Below are the code and all the weights of a small trained network. Each question names an input and a class and asks about switching units off, where a switched-off unit gives its printed mean instead of its output.

import numpy as np


def w(rows, s, z=0):
    codes = np.array(rows[::2]) - 128.0
    scale = np.full(codes.shape[1], s)
    scale[-1] = z or s
    return codes * scale


def norm(h):
    return h / np.sqrt((h * h).mean(-1, keepdims=True) + 1e-5)


def f(y):
    return y / 2 * (1 + np.tanh(0.7978845608 * (y + 0.044715 * y**3)))


def log_softmax(a):
    a = a - a.max(-1, keepdims=True)
    return a - np.log(np.exp(a).sum(-1, keepdims=True))


def net(x, mask):
    res = np.array(x, float).reshape(1, 7) / 4 @ E
    u = 0
    for l in range(4):
        y = f(norm(res) @ A[l][:, :-1].T + A[l][:, -1])
        res = res + np.where(mask[u : u + 4], y, B[l][:, -1]) @ B[l][:, :-1]
        u += 4
    return log_softmax(norm(res)[-1] @ U[:, :-1].T + U[:, -1])


A, B = {}, {}
E = w([
[126,124,130,136,126,134,128,129,123],'x0',
[142,255,195,92,62,124,177,170,39],'x1',
[128,128,127,130,124,128,126,125,125],'x2',
[126,129,127,122,133,126,133,130,128],'x3',
[146,200,146,45,112,227,70,56,148],'x4',
[191,154,145,161,134,139,194,23,163],'x5',
[125,135,127,116,130,121,131,128,136],'x6',
],0.003)
A[0] = w([
[67,14,2,209,183,58,176,113,185,117],'L0N0',
[126,68,70,55,180,208,28,108,160,71],'L0N1',
[193,79,147,161,171,165,76,27,214,2],'L0N2',
[59,71,122,149,111,57,152,189,70,29],'L0N3',
],0.003,0.00086)
B[0] = w([
[227,168,222,101,149,176,58,112,143,254],'L0N0',
[4,161,152,145,15,102,191,175,218,189],'L0N1',
[130,135,61,98,128,118,156,59,74,187],'L0N2',
[161,188,9,93,146,164,140,108,137,165],'L0N3',
],0.0046,0.0034)
A[1] = w([
[121,150,141,247,165,45,206,105,137,7],'L1N0',
[196,134,112,156,153,114,152,106,105,202],'L1N1',
[3,47,73,92,130,148,61,144,104,3],'L1N2',
[203,178,130,175,156,93,207,112,77,80],'L1N3',
],0.0032,0.00067)
B[1] = w([
[65,62,241,95,81,156,90,126,185,151],'L1N0',
[18,191,155,81,130,124,194,135,86,206],'L1N1',
[136,207,233,122,84,116,218,79,255,157],'L1N2',
[73,95,153,189,51,46,147,105,247,253],'L1N3',
],0.0033,0.0014)
A[2] = w([
[135,101,3,122,177,186,110,89,166,254],'L2N0',
[113,152,142,70,119,139,2,176,180,250],'L2N1',
[113,233,138,86,82,165,155,73,111,163],'L2N2',
[86,157,61,127,114,82,167,183,64,61],'L2N3',
],0.0044,0.00075)
B[2] = w([
[78,85,93,51,63,162,225,147,47,182],'L2N0',
[117,132,172,175,117,115,149,199,68,227],'L2N1',
[144,2,98,142,171,120,125,123,171,252],'L2N2',
[170,217,101,218,154,68,70,117,142,156],'L2N3',
],0.0043,0.0035)
A[3] = w([
[103,172,54,141,131,91,89,147,126,69],'L3N0',
[216,95,169,117,178,171,158,40,169,181],'L3N1',
[152,102,167,107,159,154,51,253,79,9],'L3N2',
[126,158,155,159,131,71,197,105,175,29],'L3N3',
],0.0049,0.0012)
B[3] = w([
[156,167,134,131,168,155,81,102,117,131],'L3N0',
[146,179,121,151,154,101,77,182,84,254],'L3N1',
[133,40,71,66,134,165,164,1,128,227],'L3N2',
[81,117,105,91,129,190,130,149,133,162],'L3N3',
],0.0067,0.0043)
U = w([
[150,14,50,25,134,175,187,30,87,25],'0',
[212,255,147,187,219,62,21,184,46,252],'1',
[5,146,220,151,28,108,203,217,226,113],'2',
],0.0076,0.00028)

Each question gives the input, the list of numbers given to net, and the class t.
The units are the neurons (one row each of A and B). Each row of codes is followed by its name. A weight is (code - 128) times the scale printed after its matrix; where a second scale follows, it is the last column's (A, B and U).
mask holds one flag per neuron, layer by layer. A switched-off neuron (its flag False) gives its mean, the last column of its row in B, instead of its output. The means were averaged over made-up inputs and are rounded, as every weight is.
A unit's drop is (log p(t) with every unit on - log p(t) with that unit switched off) / (log p(t) with every unit on - log p(t) with every unit switched off).
most important unit: the unit with the biggest drop
top k neurons: the k neurons with the biggest drops, biggest first
top k neurons in layer l: the k neurons of layer l with the biggest drops, biggest first
drop when u is switched off: that unit's drop, to one decimal
input [3,3,7,-5,-8,-2,0], class 1: most important unit : L0N3
input [1,6,-8,4,1,-4,8], class 0: top 2 neurons : L3N2, L3N1
input [6,-4,-3,-1,0,4,4], class 1: top 3 neurons : L0N0, L3N1, L3N2
input [-2,1,-7,-2,-3,8,-1], class 2: top 2 neurons in layer 3 : L3N2, L3N3
input [-7,6,-2,0,1,-7,-2], class 0: top 3 neurons : L3N2, L3N1, L0N1
input [8,-5,7,3,3,-2,-1], class 2: top 2 neurons : L0N1, L3N2
input [5,0,-6,4,-4,6,-6], class 1: top 3 neurons : L0N1, L0N0, L3N1
input [1,-6,5,5,-5,8,3], class 1: top 2 neurons : L0N0, L3N1
input [-5,-1,-4,7,-3,7,2], class 1: top 2 neurons : L3N1, L0N1
input [-2,0,6,-2,-8,-6,7], class 0: top 2 neurons in layer 0 : L0N0, L0N2
input [8,2,-8,0,-3,-6,6], class 1: top 2 neurons : L2N3, L0N0
input [0,4,-6,3,1,-5,3], class 0: top 3 neurons : L3N2, L3N1, L0N2
input [-1,7,-4,-5,-1,7,-8], class 2: top 2 neurons : L1N3, L0N0
input [4,-4,1,7,-7,2,-8], class 1: top neuron : L0N0
input [-3,7,-5,8,0,5,1], class 2: top 4 neurons : L1N3, L0N0, L3N2, L3N3
input [2,0,1,5,7,-3,3], class 2: top 2 neurons in layer 0 : L0N1, L0N0
input [-4,-5,0,6,7,-1,-7], class 2: top 2 neurons : L0N1, L3N2
input [-8,-5,-4,8,4,-3,-5], class 2: drop when L0N1 is switched off : 0.3
input [2,-1,2,5,-6,-8,-2], class 0: drop when L2N0 is switched off : 0.0
input [1,-5,-3,-7,8,-4,-3], class 2: most important unit : L0N1
input [6,5,-4,8,-7,-3,8], class 1: drop when L2N3 is switched off : 0.1
input [-6,-3,4,0,4,0,-4], class 2: top 2 neurons in layer 0 : L0N1, L0N3
